Here is a tiny trained network, its code and every weight. The questions are about switching its units off for an input and a class, where a switched-off unit gives its printed mean instead of its output.

import numpy as np


def w(rows, s, z=0):
    codes = np.array(rows[::2]) - 128.0
    scale = np.full(codes.shape[1], s)
    scale[-1] = z or s
    return codes * scale


def norm(h):
    return h / np.sqrt((h * h).mean(-1, keepdims=True) + 1e-5)


def f(y):
    return np.maximum(y, 0)


def log_softmax(a):
    a = a - a.max(-1, keepdims=True)
    return a - np.log(np.exp(a).sum(-1, keepdims=True))


def net(x, mask):
    res = np.array(x, float).reshape(1, 7) / 4 @ E
    u = 0
    for l in range(3):
        y = f(norm(res) @ A[l][:, :-1].T + A[l][:, -1])
        res = res + np.where(mask[u : u + 7], y, B[l][:, -1]) @ B[l][:, :-1]
        u += 7
    return log_softmax(norm(res)[-1] @ U[:, :-1].T + U[:, -1])


A, B = {}, {}
E = w([
[25,165,190,143,93,112,153,210],'x0',
[61,84,61,46,131,169,140,151],'x1',
[180,211,85,110,171,154,152,188],'x2',
[144,183,112,97,3,176,106,126],'x3',
[128,128,129,125,128,131,125,128],'x4',
[100,157,153,149,170,195,174,94],'x5',
[119,66,96,251,116,209,16,200],'x6',
],0.006)
A[0] = w([
[148,52,109,64,115,20,53,229,78],'L0N0',
[141,114,118,138,200,201,102,194,113],'L0N1',
[219,239,60,90,158,173,125,236,94],'L0N2',
[94,148,128,174,88,94,146,173,43],'L0N3',
[92,162,108,71,230,57,113,99,252],'L0N4',
[112,161,146,59,106,127,149,70,244],'L0N5',
[232,76,106,85,58,2,107,227,113],'L0N6',
],0.0054,0.003)
B[0] = w([
[107,91,164,154,153,187,168,89,199],'L0N0',
[126,49,125,162,76,125,151,138,185],'L0N1',
[39,148,76,194,76,67,155,53,229],'L0N2',
[97,148,179,71,182,127,129,105,157],'L0N3',
[160,100,81,184,118,88,190,188,248],'L0N4',
[151,29,182,188,95,200,72,185,255],'L0N5',
[86,186,171,159,193,254,182,91,231],'L0N6',
],0.0078,0.0042)
A[1] = w([
[148,141,169,17,119,50,156,137,34],'L1N0',
[40,168,201,72,104,44,128,181,111],'L1N1',
[88,119,104,175,119,110,80,191,65],'L1N2',
[89,57,182,77,65,76,65,31,118],'L1N3',
[146,153,121,49,88,54,183,126,125],'L1N4',
[232,90,41,75,143,123,108,1,6],'L1N5',
[178,121,30,148,211,160,37,26,125],'L1N6',
],0.0069,0.0017)
B[1] = w([
[210,152,149,95,100,185,147,121,152],'L1N0',
[136,153,136,132,150,124,93,210,229],'L1N1',
[177,101,154,126,111,113,97,143,209],'L1N2',
[75,185,75,155,133,59,159,99,225],'L1N3',
[128,64,118,137,85,66,100,111,175],'L1N4',
[24,210,196,118,155,115,122,254,225],'L1N5',
[86,137,189,131,95,114,151,193,254],'L1N6',
],0.0097,0.0033)
A[2] = w([
[141,154,176,13,149,77,150,94,176],'L2N0',
[128,200,110,73,62,149,61,102,162],'L2N1',
[151,147,160,82,93,113,254,126,164],'L2N2',
[104,141,175,109,81,187,141,127,86],'L2N3',
[86,57,187,204,104,110,112,135,251],'L2N4',
[210,196,162,212,163,112,106,119,125],'L2N5',
[77,62,4,58,139,182,154,190,103],'L2N6',
],0.0091,0.0022)
B[2] = w([
[127,115,111,152,95,168,29,197,140],'L2N0',
[164,43,131,158,244,42,143,143,156],'L2N1',
[134,118,77,164,113,189,75,115,183],'L2N2',
[176,144,132,130,206,125,162,111,174],'L2N3',
[159,170,77,101,133,141,139,125,251],'L2N4',
[89,83,163,27,94,118,127,74,179],'L2N5',
[147,144,201,89,103,95,114,67,171],'L2N6',
],0.012)
U = w([
[70,177,190,126,125,148,91,251,139],'0',
[201,59,62,155,50,224,21,148,101],'1',
[162,135,98,101,125,136,167,109,254],'2',
[123,77,253,50,59,94,118,49,100],'3',
[196,27,121,167,239,61,179,131,96],'4',
[112,139,132,140,167,250,175,62,85],'5',
[53,168,19,160,75,57,156,78,82],'6',
],0.011,0.0095)

Each question gives the input, the list of numbers given to net, and the class t.
The units are the neurons (one row each of A and B). Each row of codes is followed by its name. A weight is (code - 128) times the scale printed after its matrix; where a second scale follows, it is the last column's (A, B and U).
mask holds one flag per neuron, layer by layer. A switched-off neuron (its flag False) gives its mean, the last column of its row in B, instead of its output. The means were averaged over made-up inputs and are rounded, as every weight is.
A unit's drop is (log p(t) with every unit on - log p(t) with that unit switched off) / (log p(t) with every unit on - log p(t) with every unit switched off).
The circuit of an input: a set's keep is (log p(t) with only the set's units on - log p(t) with every unit switched off) / (log p(t) with every unit on - log p(t) with every unit switched off). Starting from the 12 units with the biggest drops (on a tie, the unit counted first), units are removed one at a time, each time the one whose removal leaves the highest keep (on an exact tie, the one counted first), for as long as the keep stays at least 0.8.
units of the circuit, in order: the units of the circuit, biggest drop first
top k neurons: the k neurons with the biggest drops, biggest first
k most important neurons of layer l: the k neurons of layer l with the biggest drops, biggest first
input [-2,-5,4,-5,2,-4,-3], class 3: units of the circuit, in order : L2N5
input [-2,0,2,7,-7,-7,6], class 2: units of the circuit, in order : L0N5, L2N2, L2N1
input [2,-4,-3,-5,-5,-2,4], class 2: top 3 neurons : L2N4, L0N5, L2N2
input [5,-8,6,6,1,-6,2], class 3: units of the circuit, in order : L2N5, L1N5
input [-5,8,-2,-2,-5,3,-5], class 3: top 2 neurons : L2N6, L0N4
input [7,-2,8,-4,-8,-6,4], class 2: units of the circuit, in order : L1N5, L2N4, L0N2
input [6,8,4,4,7,8,-2], class 3: units of the circuit, in order : L2N6, L2N4
input [-3,7,-5,1,8,-2,5], class 2: top 2 neurons : L2N4, L2N5
input [-7,6,7,4,-5,4,4], class 0: units of the circuit, in order : L1N5, L1N6
input [-7,-6,8,5,0,2,3], class 6: top 2 neurons : L0N2, L1N1
input [5,6,1,-2,1,0,6], class 1: 2 most important neurons of layer 2 : L2N5, L2N4
input [-5,-7,6,8,8,5,7], class 2: units of the circuit, in order : L2N2, L0N5
input [6,-6,3,-2,0,3,8], class 1: 3 most important neurons of layer 1 : L1N5, L1N6, L1N2
input [4,8,-8,3,-3,6,3], class 3: units of the circuit, in order : L2N6
input [-3,4,-6,-4,-1,2,0], class 6: units of the circuit, in order : L0N6, L1N3
input [-7,-3,1,-4,3,7,-3], class 0: top 2 neurons : L1N5, L0N6
input [4,-4,3,-6,6,1,-6], class 1: top 2 neurons : L2N2, L1N0
input [-3,0,-6,6,1,-7,0], class 5: units of the circuit, in order : L0N6, L0N0
input [-8,6,5,3,-1,7,-6], class 0: top 2 neurons : L1N5, L0N6
input [0,-1,-8,-3,-1,-2,6], class 6: top 2 neurons : L1N3, L0N5
